Below are the code and all the weights of a small trained network. Each question names an input and a target symbol and asks about switching units off, where a switched-off unit gives its printed mean instead of its output.

import numpy as np


def w(rows, s, z=0):
    codes = np.array(rows[::2]) - 128.0
    scale = np.full(codes.shape[1], s)
    scale[-1] = z or s
    return codes * scale


def f(y):
    return y / 2 * (1 + np.tanh(0.7978845608 * (y + 0.044715 * y**3)))


def softmax(a):
    e = np.exp(a - a.max(-1, keepdims=True))
    return e / e.sum(-1, keepdims=True)


def log_softmax(a):
    a = a - a.max(-1, keepdims=True)
    return a - np.log(np.exp(a).sum(-1, keepdims=True))


def net(x, mask):
    ids = ['Ψαγδεζηθλμξπστφ'.index(c) for c in x.split()]
    T = len(ids)
    res = E[ids] + P[:T]
    r = res
    for j in range(3):
        rows = slice(2 * j, 2 * j + 2)
        q, k, v = (r @ M[0][rows].T for M in (Q, K, V))
        z = softmax(np.where(np.tri(T) > 0, q @ k.T / 2**0.5, -1e9)) @ v
        o = O[0][rows]
        res = res + np.where(mask[j], z, o[:, -1]) @ o[:, :-1]
    y = f(res @ A[0][:, :-1].T + A[0][:, -1])
    res = res + np.where(mask[3:15], y, B[0][:, -1]) @ B[0][:, :-1]
    return log_softmax(res[-1] @ U[:, :-1].T + U[:, -1])


Q, K, V, O, A, B = {}, {}, {}, {}, {}, {}
E = w([
[165,97,97,110,124,106,101,155],'Ψ',
[167,96,99,114,127,107,100,156],'α',
[177,92,91,117,133,107,93,158],'γ',
[133,49,131,19,168,203,131,4],'δ',
[198,91,136,122,137,129,78,169],'ε',
[130,126,111,103,117,135,95,167],'ζ',
[183,153,110,109,119,142,106,122],'η',
[154,161,148,78,127,122,81,136],'θ',
[103,140,108,69,156,106,133,114],'λ',
[152,124,166,118,198,142,148,125],'μ',
[140,148,157,97,188,101,117,98],'ξ',
[102,121,122,65,146,170,162,158],'π',
[92,119,185,79,135,142,138,146],'σ',
[85,108,153,129,80,102,189,55],'τ',
[169,92,154,143,94,174,155,95],'φ',
],0.025)
P = w([
[202,144,135,48,152,19,223,222],'0',
[190,141,136,62,151,35,208,203],'1',
[179,138,141,65,155,52,187,187],'2',
[172,130,143,70,149,73,166,167],'3',
[159,125,146,71,148,89,148,148],'4',
[149,120,149,79,150,109,135,132],'5',
[137,116,152,80,156,124,112,118],'6',
[126,112,154,85,155,140,93,100],'7',
[120,111,154,90,156,160,79,81],'8',
[115,103,161,96,157,176,60,63],'9',
[101,102,162,98,162,195,48,44],'10',
[91,90,161,102,159,204,32,33],'11',
[85,85,163,108,163,220,9,16],'12',
],0.012)
Q[0] = w([
[125,204,184,108,156,133,129,137],'H1',
[63,132,135,224,108,128,191,118],'H1',
[177,46,116,123,97,99,74,128],'H2',
[150,161,118,73,196,131,98,136],'H2',
[172,72,197,3,168,125,107,101],'H3',
[97,117,146,146,157,127,179,123],'H3',
],0.019)
K[0] = w([
[130,138,137,75,123,93,223,93],'H1',
[144,98,82,152,114,44,152,183],'H1',
[90,155,106,171,141,167,66,98],'H2',
[74,120,160,83,135,200,126,55],'H2',
[97,42,132,97,159,218,106,3],'H3',
[179,150,163,139,79,132,165,150],'H3',
],0.016)
V[0] = w([
[113,77,173,161,157,168,148,177],'H1',
[153,128,5,158,121,172,148,106],'H1',
[133,142,163,151,151,94,157,72],'H2',
[93,184,149,92,93,172,185,143],'H2',
[164,112,153,120,192,176,169,115],'H3',
[84,159,106,91,198,96,150,164],'H3',
],0.015)
O[0] = w([
[70,125,223,122,156,161,176,181,118],'H1',
[176,47,56,150,161,142,181,120,64],'H1',
[101,101,96,204,47,68,110,169,122],'H2',
[140,121,123,83,7,238,102,145,98],'H2',
[88,177,89,177,138,164,185,148,248],'H3',
[69,109,123,152,191,159,107,45,116],'H3',
],0.013,0.016)
A[0] = w([
[162,50,129,109,102,139,20,93,108],'N1',
[168,36,223,129,128,108,103,14,76],'N2',
[218,38,82,106,159,114,146,112,71],'N3',
[137,190,133,161,139,26,82,102,28],'N4',
[90,133,91,175,77,165,203,142,22],'N5',
[133,90,138,131,168,128,47,58,40],'N6',
[68,149,174,81,84,115,158,109,149],'N7',
[87,165,89,151,68,72,181,159,70],'N8',
[122,105,113,152,31,160,88,123,124],'N9',
[132,131,138,150,181,76,227,98,2],'N10',
[160,122,189,148,136,108,77,169,95],'N11',
[200,94,89,2,145,169,70,164,109],'N12',
],0.0091,0.006)
B[0] = w([
[94,188,81,129,119,107,123,115,169],'N1',
[2,121,110,70,77,75,143,125,148],'N2',
[110,8,135,179,104,157,141,83,170],'N3',
[195,97,75,125,102,162,143,189,254],'N4',
[124,150,106,80,149,56,45,111,233],'N5',
[179,134,84,108,134,203,194,178,182],'N6',
[176,60,113,180,139,93,114,143,216],'N7',
[132,129,170,102,131,217,173,63,237],'N8',
[83,47,145,136,191,78,181,163,165],'N9',
[111,109,98,97,32,154,75,150,229],'N10',
[78,98,72,65,125,139,156,57,207],'N11',
[183,149,184,156,105,89,159,47,221],'N12',
],0.0092,0.0086)
U = w([
[111,91,123,131,120,142,113,146,71],'Ψ',
[113,126,149,133,43,173,221,181,215],'α',
[65,156,135,195,156,89,143,135,254],'γ',
[109,109,132,130,105,139,112,141,42],'δ',
[102,83,170,132,85,157,34,149,214],'ε',
[151,156,124,117,52,115,28,131,91],'ζ',
[64,99,128,132,58,52,128,126,177],'η',
[122,50,97,115,106,176,109,158,41],'θ',
[47,145,72,109,102,146,152,102,122],'λ',
[115,99,114,75,201,73,103,201,152],'μ',
[129,87,148,107,132,253,106,123,21],'ξ',
[148,96,139,187,146,109,141,94,224],'π',
[134,116,77,220,111,191,61,206,239],'σ',
[108,133,185,96,184,74,160,80,73],'τ',
[112,94,122,126,112,141,123,138,54],'φ',
],0.0058,0.0031)

Each question gives the input, a string of symbols that net reads in full, and the target symbol t.
The units are the heads (2 rows each of Q, K, V and O) and the neurons (one row each of A and B). Each row of codes is followed by its name. A weight is (code - 128) times the scale printed after its matrix; where a second scale follows, it is the last column's (O, A, B and U).
mask holds one flag per unit, heads first, then neurons. A switched-off unit (its flag False) gives its mean, the last column of its rows in O or B, instead of its output. The means were averaged over made-up inputs and are rounded, as every weight is.
A unit's drop is (log p(t) with every unit on - log p(t) with that unit switched off) / (log p(t) with every unit on - log p(t) with every unit switched off).
The circuit of an input: a set's keep is (log p(t) with only the set's units on - log p(t) with every unit switched off) / (log p(t) with every unit on - log p(t) with every unit switched off). Starting from the 12 units with the biggest drops (on a tie, the unit counted first), units are removed one at a time, each time the one whose removal leaves the highest keep (on an exact tie, the one counted first), for as long as the keep stays at least 0.8.
circuit, biggest first: the units of the circuit, biggest drop first
most important unit: the unit with the biggest drop
k most important neurons: the k neurons with the biggest drops, biggest first
which heads matter: for each layer, one digit per head in row order, 1 if its drop is at least 0.15 and else 0, layers parted by /
input θ θ γ σ ζ ε ε ε ε, target μ: most important unit => H2
input ζ ε η ε η φ η θ γ ε μ, target γ: circuit, biggest first => H1, H3, H2
input ξ ζ γ Ψ γ η τ ε, target η: circuit, biggest first => H2, N9, H3, N1
input φ ε ε ζ ε Ψ γ λ α φ ε τ γ, target η: circuit, biggest first => H2, H3, N9
input γ ε φ φ Ψ ε η γ φ γ ξ, target α: 2 most important neurons => N8, N4
input Ψ ξ ε λ γ, target λ: which heads matter => 001
input σ γ γ σ η ε, target ε: circuit, biggest first => H1, H3
input Ψ η γ ε ε δ γ η α ξ, target λ: circuit, biggest first => H3, H1, N7
input ε δ γ γ η, target λ: 2 most important neurons => N8, N5
input θ ε θ φ σ γ ξ γ θ ξ ξ ζ τ, target η: 2 most important neurons => N2, N10
input δ ε σ α ε ε γ Ψ ε α φ, target λ: 2 most important neurons => N10, N7
input ε μ ε ε, target γ: circuit, biggest first => H3, H1
input ε ε ε λ φ ζ ε η σ θ, target ε: circuit, biggest first => H1, H2, N7
input θ η ε γ φ ε γ α η ε, target π: most important unit => H1
input ε θ ε φ ε ε, target α: circuit, biggest first => H3, N5
input ε η λ, target λ: 3 most important neurons => N2, N1, N6
input φ Ψ ε τ η, target η: circuit, biggest first => H2, N9, H3
input ξ ζ φ ε θ ε ε ζ η γ, target π: circuit, biggest first => H1, N12, N3, H3
input ξ φ ε ε ε γ θ π ε ε, target ξ: circuit, biggest first => H2, H3
input τ ε μ γ γ φ θ, target α: circuit, biggest first => H3, N5
input φ φ π θ ε ε, target ζ: circuit, biggest first => H1
input θ ζ ε ε γ η θ ε α θ σ γ, target ε: which heads matter => 110
input γ μ α γ ε θ ε, target ζ: which heads matter => 101
input μ φ π α γ φ π ε φ Ψ, target α: which heads matter => 001
input Ψ σ ε γ η η μ η η γ ζ ε α, target τ: which heads matter => 011
input ε φ ε θ τ ε θ ε ε η ζ η ξ, target σ: which heads matter => 010
input ε φ ε θ θ ζ σ, target ε: most important neuron => N7
